Below are the code and all the weights of a small trained network. Each question names an input and a target symbol and asks about switching units off, where a switched-off unit gives its printed mean instead of its output.

import numpy as np


def w(rows, s, z=0):
    codes = np.array(rows[::2]) - 128.0
    scale = np.full(codes.shape[1], s)
    scale[-1] = z or s
    return codes * scale


def norm(h):
    return h / np.sqrt((h * h).mean(-1, keepdims=True) + 1e-5)


def f(y):
    return y / 2 * (1 + np.tanh(0.7978845608 * (y + 0.044715 * y**3)))


def softmax(a):
    e = np.exp(a - a.max(-1, keepdims=True))
    return e / e.sum(-1, keepdims=True)


def log_softmax(a):
    a = a - a.max(-1, keepdims=True)
    return a - np.log(np.exp(a).sum(-1, keepdims=True))


def net(x, mask):
    ids = ['ΔΞΨβζη'.index(c) for c in x.split()]
    T = len(ids)
    res = E[ids] + P[:T]
    u = 0
    for l in range(3):
        q, k, v = (norm(res) @ M[l].T for M in (Q, K, V))
        z = softmax(np.where(np.tri(T) > 0, q @ k.T / 2**0.5, -1e9)) @ v
        res = res + np.where(mask[u], z, O[l][:, -1]) @ O[l][:, :-1]
        u += 1
        y = f(norm(res) @ A[l][:, :-1].T + A[l][:, -1])
        res = res + np.where(mask[u : u + 4], y, B[l][:, -1]) @ B[l][:, :-1]
        u += 4
    return log_softmax(norm(res)[-1] @ U[:, :-1].T + U[:, -1])


Q, K, V, O, A, B = {}, {}, {}, {}, {}, {}
E = w([
[135,81,121,148,141,139,162,68,142,94,154],'Δ',
[99,247,192,128,99,108,129,138,230,37,183],'Ξ',
[109,79,88,96,87,100,183,70,118,166,150],'Ψ',
[139,82,140,136,131,123,108,86,154,136,66],'β',
[68,202,141,128,226,235,90,114,216,158,165],'ζ',
[103,103,96,137,142,78,149,144,119,91,69],'η',
],0.015)
P = w([
[102,149,94,139,93,185,108,6,128,58,147],'0',
[134,108,39,152,157,115,72,63,171,57,133],'1',
[124,134,148,87,198,79,82,36,113,83,180],'2',
[114,152,147,198,14,242,189,130,113,122,90],'3',
[164,107,80,82,182,95,163,169,226,125,145],'4',
[62,132,215,161,157,77,106,94,53,168,187],'5',
[65,148,183,179,136,209,196,196,109,101,58],'6',
[103,146,185,191,206,70,128,194,178,146,133],'7',
],0.011)
Q[0] = w([
[213,154,76,149,159,70,123,167,254,164,174],'L0H1',
[108,100,140,199,200,9,54,99,121,139,201],'L0H1',
],0.0097)
K[0] = w([
[53,111,194,96,177,89,69,82,62,113,171],'L0H1',
[69,170,178,248,79,142,122,99,59,156,126],'L0H1',
],0.012)
V[0] = w([
[168,150,105,49,100,108,55,134,119,179,72],'L0H1',
[47,177,87,97,202,119,254,203,77,67,98],'L0H1',
],0.0066)
O[0] = w([
[42,125,99,179,138,100,87,175,160,184,254,2],'L0H1',
[188,150,138,175,68,98,155,90,205,161,109,133],'L0H1',
],0.01,0.0049)
A[0] = w([
[51,2,92,144,154,142,92,93,222,218,29,158],'L0N1',
[98,201,171,93,60,197,92,164,163,56,246,106],'L0N2',
[181,48,83,194,94,188,159,209,129,158,57,2],'L0N3',
[97,107,138,140,102,73,153,47,73,185,80,89],'L0N4',
],0.0045,0.0046)
B[0] = w([
[82,130,125,153,176,157,246,156,151,56,202,253],'L0N1',
[172,123,88,145,173,2,215,37,12,21,200,212],'L0N2',
[138,69,215,174,33,172,229,144,111,87,210,119],'L0N3',
[135,100,154,167,199,113,118,99,187,152,96,191],'L0N4',
],0.0075,0.0028)
Q[1] = w([
[108,114,169,113,85,93,10,64,81,150,118],'L1H1',
[146,147,106,121,254,33,123,67,175,131,103],'L1H1',
],0.0087)
K[1] = w([
[75,142,86,187,63,205,182,75,68,63,105],'L1H1',
[89,181,254,127,70,153,141,123,30,198,108],'L1H1',
],0.0093)
V[1] = w([
[177,111,2,76,33,80,123,62,31,181,165],'L1H1',
[86,93,47,179,178,186,94,136,180,135,45],'L1H1',
],0.0054)
O[1] = w([
[236,239,127,225,188,155,207,136,111,113,122,7],'L1H1',
[84,208,183,74,133,2,193,44,17,69,236,172],'L1H1',
],0.0067,0.0012)
A[1] = w([
[71,247,178,82,191,225,61,216,93,145,164,77],'L1N1',
[45,172,146,123,181,182,76,149,135,193,206,92],'L1N2',
[100,172,153,93,98,30,90,139,142,101,255,120],'L1N3',
[193,129,108,64,194,143,12,147,148,230,91,1],'L1N4',
],0.0054,0.0038)
B[1] = w([
[96,194,181,104,14,120,41,149,189,67,86,156],'L1N1',
[168,255,136,26,52,176,204,42,131,209,53,144],'L1N2',
[101,164,37,134,71,198,9,113,112,136,93,250],'L1N3',
[184,90,128,193,146,190,83,161,197,161,158,95],'L1N4',
],0.0076,0.0017)
Q[2] = w([
[125,157,138,128,206,78,82,84,148,146,104],'L2H1',
[62,254,179,86,118,148,125,95,220,82,131],'L2H1',
],0.0095)
K[2] = w([
[89,159,246,182,43,158,180,116,29,182,82],'L2H1',
[64,171,158,118,142,33,156,254,143,227,33],'L2H1',
],0.0064)
V[2] = w([
[75,17,121,213,150,2,133,213,90,45,65],'L2H1',
[152,248,59,150,97,137,71,119,110,6,118],'L2H1',
],0.0056)
O[2] = w([
[56,216,100,50,196,44,134,37,115,170,42,126],'L2H1',
[101,81,224,138,161,84,111,187,226,254,52,254],'L2H1',
],0.0084,0.0075)
A[2] = w([
[175,196,154,143,67,168,13,225,131,28,178,66],'L2N1',
[111,86,146,196,193,122,179,187,85,172,133,171],'L2N2',
[122,254,94,106,116,123,100,106,155,127,144,2],'L2N3',
[185,235,105,195,95,105,108,107,191,155,153,58],'L2N4',
],0.0097,0.005)
B[2] = w([
[237,22,176,204,69,172,169,243,166,191,28,194],'L2N1',
[155,149,71,132,130,161,113,128,93,95,201,255],'L2N2',
[62,6,115,14,135,168,49,181,88,68,204,177],'L2N3',
[69,188,99,9,158,133,123,29,52,95,98,180],'L2N4',
],0.012,0.0046)
U = w([
[150,111,102,161,121,175,71,136,143,210,56,189],'Δ',
[206,77,139,33,175,156,207,95,46,88,24,1],'Ξ',
[60,173,82,81,148,173,55,79,100,166,115,196],'Ψ',
[176,206,118,155,178,134,140,118,100,133,182,189],'β',
[119,25,175,112,86,37,130,123,150,56,188,58],'ζ',
[157,204,172,150,84,3,140,69,218,109,143,153],'η',
],0.0069,0.0066)

Each question gives the input, a string of symbols that net reads in full, and the target symbol t.
The units are the heads (2 rows each of Q, K, V and O) and the neurons (one row each of A and B). Each row of codes is followed by its name. A weight is (code - 128) times the scale printed after its matrix; where a second scale follows, it is the last column's (O, A, B and U).
mask holds one flag per unit, layer by layer, with each layer's heads first. A switched-off unit (its flag False) gives its mean, the last column of its rows in O or B, instead of its output. The means were averaged over made-up inputs and are rounded, as every weight is.
A unit's drop is (log p(t) with every unit on - log p(t) with that unit switched off) / (log p(t) with every unit on - log p(t) with every unit switched off).
The circuit of an input: a set's keep is (log p(t) with only the set's units on - log p(t) with every unit switched off) / (log p(t) with every unit on - log p(t) with every unit switched off). Starting from the 12 units with the biggest drops (on a tie, the unit counted first), units are removed one at a time, each time the one whose removal leaves the highest keep (on an exact tie, the one counted first), for as long as the keep stays at least 0.8.
units of the circuit, in order: the units of the circuit, biggest drop first
unit that matters most: the unit with the biggest drop
k most important neurons: the k neurons with the biggest drops, biggest first
k most important neurons of layer l: the k neurons of layer l with the biggest drops, biggest first
drop of u: that unit's drop, to one decimal
input Δ ζ Ψ Ψ, target ζ: units of the circuit, in order -> [L1H1 L2H1]
input η β Ξ, target Ψ: units of the circuit, in order -> [L1N3 L2N4]
input Ξ Ψ Ψ, target Δ: unit that matters most -> L1H1
input Δ Δ ζ, target Δ: units of the circuit, in order -> [L2H1 L2N1]
input β Ξ Ψ, target Ψ: units of the circuit, in order -> [L0H1 L1N3]
input η η η, target η: units of the circuit, in order -> [L0H1 L2N3]
input ζ η η β β Ξ, target ζ: units of the circuit, in order -> [L0N2 L2N3 L1N3]
input Δ η Ξ ζ Ψ Ξ, target Δ: units of the circuit, in order -> [L2N1 L1N3]
input η Ξ β Ξ η, target Ψ: units of the circuit, in order -> [L0H1 L2N1]
input β Ξ Ξ, target ζ: units of the circuit, in order -> [L0N2 L1N3 L2N3 L2N1]
input Ψ Ξ β ζ β, target Ψ: 3 most important neurons of layer 0 -> [L0N1 L0N2 L0N4]
input η Ξ Ψ Ψ β Δ, target β: units of the circuit, in order -> [L1H1 L2N2]
input Δ η Ψ Ξ Ψ Δ Ξ, target Ξ: 3 most important neurons of layer 2 -> [L2N1 L2N4 L2N2]
input η η β ζ Ξ Δ ζ η, target Ξ: most important neuron of layer 0 -> [L0N1]
input ζ Ξ Ξ Ψ Ξ ζ, target Δ: 2 most important neurons -> [L2N1 L1N1]
input Ψ Ψ Ψ η β Ξ, target Ψ: 2 most important neurons -> [L1N3 L2N3]
input Ξ η Δ η ζ η Δ η, target η: drop of L0H1 -> 0.5
input ζ Ξ Δ η ζ β Δ Δ, target Ψ: drop of L0H1 -> 0.2
input Ξ ζ ζ Δ η β, target Ξ: drop of L1N1 -> 0.1
input Ξ Ψ ζ η, target β: unit that matters most -> L1H1
